Below is a small trained network, with its code and all its weights. Each question gives an input and a class and asks what happens when units are switched off, that is, made to give their printed mean instead of their output.

import numpy as np


def w(rows, s, z=0):
    codes = np.array(rows[::2]) - 128.0
    scale = np.full(codes.shape[1], s)
    scale[-1] = z or s
    return codes * scale


def f(y):
    return np.maximum(y, 0)


def log_softmax(a):
    a = a - a.max(-1, keepdims=True)
    return a - np.log(np.exp(a).sum(-1, keepdims=True))


def net(x, mask):
    res = np.array(x, float).reshape(1, 8) / 4 @ E
    y = f(res @ A[0][:, :-1].T + A[0][:, -1])
    res = res + np.where(mask, y, B[0][:, -1]) @ B[0][:, :-1]
    return log_softmax(res[-1] @ U[:, :-1].T + U[:, -1])


A, B = {}, {}
E = w([
[119,134,135,132],'x0',
[110,135,141,131],'x1',
[126,210,29,141],'x2',
[138,122,122,126],'x3',
[122,138,153,1],'x4',
[109,140,145,130],'x5',
[91,148,160,135],'x6',
[217,203,194,138],'x7',
],0.0095)
A[0] = w([
[111,140,134,81,177],'N0',
[164,185,181,156,23],'N1',
[117,171,83,151,3],'N2',
[202,168,145,157,65],'N3',
[140,179,76,147,101],'N4',
[141,174,67,96,68],'N5',
[87,84,95,143,94],'N6',
[148,103,135,115,145],'N7',
[97,138,136,251,192],'N8',
[72,102,100,128,134],'N9',
[166,145,147,136,71],'N10',
[150,37,153,129,190],'N11',
[127,156,81,116,168],'N12',
[119,115,192,139,100],'N13',
[110,135,169,137,129],'N14',
[99,157,148,95,173],'N15',
[88,188,91,128,96],'N16',
[166,135,173,136,109],'N17',
[117,86,115,132,91],'N18',
[101,162,127,65,70],'N19',
[183,156,145,128,44],'N20',
[140,117,139,159,108],'N21',
],0.017,0.0028)
B[0] = w([
[230,104,178,106,170],'N0',
[73,94,60,126,197],'N1',
[95,80,174,165,181],'N2',
[101,125,74,77,200],'N3',
[114,134,179,167,200],'N4',
[112,121,164,191,197],'N5',
[123,182,45,67,186],'N6',
[154,161,192,176,149],'N7',
[217,46,130,48,254],'N8',
[125,178,81,83,187],'N9',
[56,143,69,47,162],'N10',
[115,212,205,214,199],'N11',
[125,165,254,157,188],'N12',
[106,199,152,184,179],'N13',
[150,137,161,148,158],'N14',
[195,86,59,96,165],'N15',
[105,123,198,182,195],'N16',
[90,161,73,123,177],'N17',
[41,119,70,94,158],'N18',
[158,64,109,107,178],'N19',
[65,143,99,97,173],'N20',
[151,66,96,164,158],'N21',
],0.0066,0.013)
U = w([
[27,170,52,77,67],'0',
[107,172,182,196,83],'1',
[247,85,96,100,71],'2',
[148,165,101,137,254],'3',
],0.013,0.0064)

Each question gives the input, the list of numbers given to net, and the class t.
The units are the neurons (one row each of A and B). Each row of codes is followed by its name. A weight is (code - 128) times the scale printed after its matrix; where a second scale follows, it is the last column's (A, B and U).
mask holds one flag per neuron, in row order. A switched-off neuron (its flag False) gives its mean, the last column of its row in B, instead of its output. The means were averaged over made-up inputs and are rounded, as every weight is.
A unit's drop is (log p(t) with every unit on - log p(t) with that unit switched off) / (log p(t) with every unit on - log p(t) with every unit switched off).
The circuit of an input: a set's keep is (log p(t) with only the set's units on - log p(t) with every unit switched off) / (log p(t) with every unit on - log p(t) with every unit switched off). Starting from the 12 units with the biggest drops (on a tie, the unit counted first), units are removed one at a time, each time the one whose removal leaves the highest keep (on an exact tie, the one counted first), for as long as the keep stays at least 0.8.
units of the circuit, in order: the units of the circuit, biggest drop first
top k neurons: the k neurons with the biggest drops, biggest first
drop when u is switched off: that unit's drop, to one decimal
input [6,-5,-1,-2,-7,-6,1,-1], class 2: units of the circuit, in order : [N8]
input [5,0,-1,7,5,4,-3,-3], class 2: units of the circuit, in order : [N0, N19]
input [0,2,-2,1,5,2,-1,-4], class 2: units of the circuit, in order : [N0, N15]
input [-6,-5,-4,-4,3,-7,-3,0], class 1: units of the circuit, in order : [N8, N11]
input [8,-4,6,6,-1,-5,0,-5], class 1: units of the circuit, in order : [N12, N16, N5]
input [-3,4,4,5,-8,-1,5,8], class 0: units of the circuit, in order : [N1, N3]
input [2,4,7,8,-6,-2,-6,-2], class 1: top 2 neurons : [N4, N12]
input [4,8,-5,2,-2,3,8,-3], class 3: top 3 neurons : [N12, N16, N8]
input [6,3,0,0,7,0,8,8], class 0: top 2 neurons : [N8, N1]
input [-1,2,0,-1,8,-3,5,8], class 0: top 2 neurons : [N8, N20]
input [6,-5,6,2,8,8,1,-5], class 2: drop when N11 is switched off : 0.1
input [-6,2,2,-5,-8,-6,-5,-3], class 2: drop when N4 is switched off : 0.0
input [-4,5,3,0,5,-4,8,-6], class 3: drop when N12 is switched off : 0.1
input [4,2,-3,-1,8,1,-4,-6], class 2: units of the circuit, in order : [N0]
